Below is a small trained network, with its code and all its weights. Each question gives an input and a target symbol and asks what happens when units are switched off, that is, made to give their printed mean instead of their output.

import numpy as np


def w(rows, s, z=0):
    codes = np.array(rows[::2]) - 128.0
    scale = np.full(codes.shape[1], s)
    scale[-1] = z or s
    return codes * scale


def f(y):
    return np.maximum(y, 0)


def softmax(a):
    e = np.exp(a - a.max(-1, keepdims=True))
    return e / e.sum(-1, keepdims=True)


def log_softmax(a):
    a = a - a.max(-1, keepdims=True)
    return a - np.log(np.exp(a).sum(-1, keepdims=True))


def net(x, mask):
    ids = ['δεζλξπστφψ'.index(c) for c in x.split()]
    T = len(ids)
    res = E[ids] + P[:T]
    q, k, v = (res @ M[0].T for M in (Q, K, V))
    z = softmax(np.where(np.tri(T) > 0, q @ k.T / 3**0.5, -1e9)) @ v
    res = res + np.where(mask[0], z, O[0][:, -1]) @ O[0][:, :-1]
    y = f(res @ A[0][:, :-1].T + A[0][:, -1])
    res = res + np.where(mask[1:13], y, B[0][:, -1]) @ B[0][:, :-1]
    return log_softmax(res[-1] @ U[:, :-1].T + U[:, -1])


Q, K, V, O, A, B = {}, {}, {}, {}, {}, {}
E = w([
[78,156,158,116,165,98],'δ',
[125,84,164,147,112,126],'ε',
[121,183,86,199,174,171],'ζ',
[113,183,56,156,27,106],'λ',
[98,141,163,96,110,209],'ξ',
[174,169,18,119,168,82],'π',
[9,126,124,106,154,183],'σ',
[186,166,170,91,134,86],'τ',
[118,94,160,155,150,46],'φ',
[122,170,34,180,40,102],'ψ',
],0.015)
P = w([
[75,68,158,211,86,38],'0',
[118,77,138,174,102,98],'1',
[131,108,120,148,106,105],'2',
[128,133,114,136,116,112],'3',
[128,159,112,119,120,123],'4',
[125,181,110,103,130,125],'5',
[123,202,105,91,141,134],'6',
[118,225,104,73,152,143],'7',
[113,250,102,51,161,148],'8',
[112,253,99,58,175,154],'9',
],0.0069)
Q[0] = w([
[170,46,198,121,221,146],'h1',
[115,86,250,77,198,96],'h1',
[100,83,175,132,149,198],'h1',
],0.012)
K[0] = w([
[155,23,81,236,17,70],'h1',
[122,1,175,177,71,53],'h1',
[74,43,107,186,53,171],'h1',
],0.0087)
V[0] = w([
[134,122,1,141,147,82],'h1',
[26,111,93,165,151,206],'h1',
[128,104,125,38,15,146],'h1',
],0.0085)
O[0] = w([
[151,39,122,100,84,160,242],'h1',
[201,151,168,144,86,91,61],'h1',
[74,117,119,109,88,5,5],'h1',
],0.012,0.0015)
A[0] = w([
[200,152,117,187,100,136,111],'n1',
[118,121,83,147,129,88,179],'n2',
[52,112,79,107,105,63,92],'n3',
[66,111,145,147,139,152,179],'n4',
[55,121,163,129,162,181,100],'n5',
[191,107,131,159,89,128,125],'n6',
[253,143,179,127,126,113,132],'n7',
[62,140,127,151,136,52,86],'n8',
[193,95,186,75,130,91,120],'n9',
[90,121,65,145,122,138,90],'n10',
[153,168,189,88,136,139,255],'n11',
[146,163,152,161,131,29,139],'n12',
],0.011,0.0061)
B[0] = w([
[166,211,52,143,179,63,204],'n1',
[68,159,122,92,115,90,212],'n2',
[164,68,213,244,94,149,207],'n3',
[170,81,225,79,127,151,189],'n4',
[239,64,158,136,55,129,164],'n5',
[147,115,81,104,165,62,184],'n6',
[181,17,209,121,103,205,182],'n7',
[147,135,168,138,66,247,185],'n8',
[93,146,169,206,112,253,148],'n9',
[17,98,81,118,166,146,187],'n10',
[126,82,179,149,180,45,254],'n11',
[157,106,152,24,28,180,192],'n12',
],0.0075,0.0065)
U = w([
[175,2,234,100,82,201,150],'δ',
[92,137,173,99,198,35,254],'ε',
[84,163,136,99,202,30,168],'ζ',
[173,144,109,49,123,22,74],'λ',
[221,160,94,235,147,172,102],'ξ',
[84,239,56,143,177,50,157],'π',
[123,65,90,200,122,8,54],'σ',
[153,186,125,136,56,181,53],'τ',
[136,80,28,24,126,194,103],'φ',
[52,164,111,214,135,216,113],'ψ',
],0.0065,0.0057)

Each question gives the input, a string of symbols that net reads in full, and the target symbol t.
The units are the heads (3 rows each of Q, K, V and O) and the neurons (one row each of A and B). Each row of codes is followed by its name. A weight is (code - 128) times the scale printed after its matrix; where a second scale follows, it is the last column's (O, A, B and U).
mask holds one flag per unit, heads first, then neurons. A switched-off unit (its flag False) gives its mean, the last column of its rows in O or B, instead of its output. The means were averaged over made-up inputs and are rounded, as every weight is.
A unit's drop is (log p(t) with every unit on - log p(t) with that unit switched off) / (log p(t) with every unit on - log p(t) with every unit switched off).
The circuit of an input: a set's keep is (log p(t) with only the set's units on - log p(t) with every unit switched off) / (log p(t) with every unit on - log p(t) with every unit switched off). Starting from the 12 units with the biggest drops (on a tie, the unit counted first), units are removed one at a time, each time the one whose removal leaves the highest keep (on an exact tie, the one counted first), for as long as the keep stays at least 0.8.
units of the circuit, in order: the units of the circuit, biggest drop first
unit that matters most: the unit with the biggest drop
top k neurons: the k neurons with the biggest drops, biggest first
drop when u is switched off: that unit's drop, to one decimal
input ζ ξ τ ε λ ζ σ π, target φ: units of the circuit, in order : [h1; n3]
input ψ φ ψ τ σ λ, target λ: top 2 neurons : [n1; n12]
input τ τ ε φ ψ φ ψ, target ψ: units of the circuit, in order : [h1; n3; n10; n11]
input τ ψ τ δ ζ ξ φ φ λ, target τ: top 3 neurons : [n12; n8; n3]
input ζ σ ψ τ ζ ψ ψ ψ, target ξ: top 3 neurons : [n7; n1; n2]
input ξ λ τ φ ξ ψ τ ξ φ ψ, target τ: units of the circuit, in order : [h1; n12; n8]
input π τ δ σ ζ δ ψ, target π: unit that matters most : n1
input ξ ψ ψ, target τ: units of the circuit, in order : [h1; n12; n8; n11]
input ψ λ ζ ψ ψ ψ ζ ψ τ σ, target δ: top 3 neurons : [n5; n1; n4]
input ψ τ τ π ψ λ, target φ: units of the circuit, in order : [h1; n10]
input φ ψ ζ δ λ, target π: top 2 neurons : [n1; n3]
input π δ ζ ψ, target ξ: top 2 neurons : [n1; n7]
input ψ ζ τ ψ φ ψ τ φ ψ σ, target δ: top 3 neurons : [n5; n4; n1]
input ζ τ ψ ψ τ δ, target δ: top neuron : [n5]
input τ ψ δ ψ ψ, target π: drop when h1 is switched off : 0.2
input ψ δ φ ζ, target ξ: drop when n1 is switched off : 0.6
input ε ε δ ε ζ λ, target ξ: drop when n3 is switched off : -0.1
input ψ φ σ ζ, target ξ: drop when n1 is switched off : 0.7
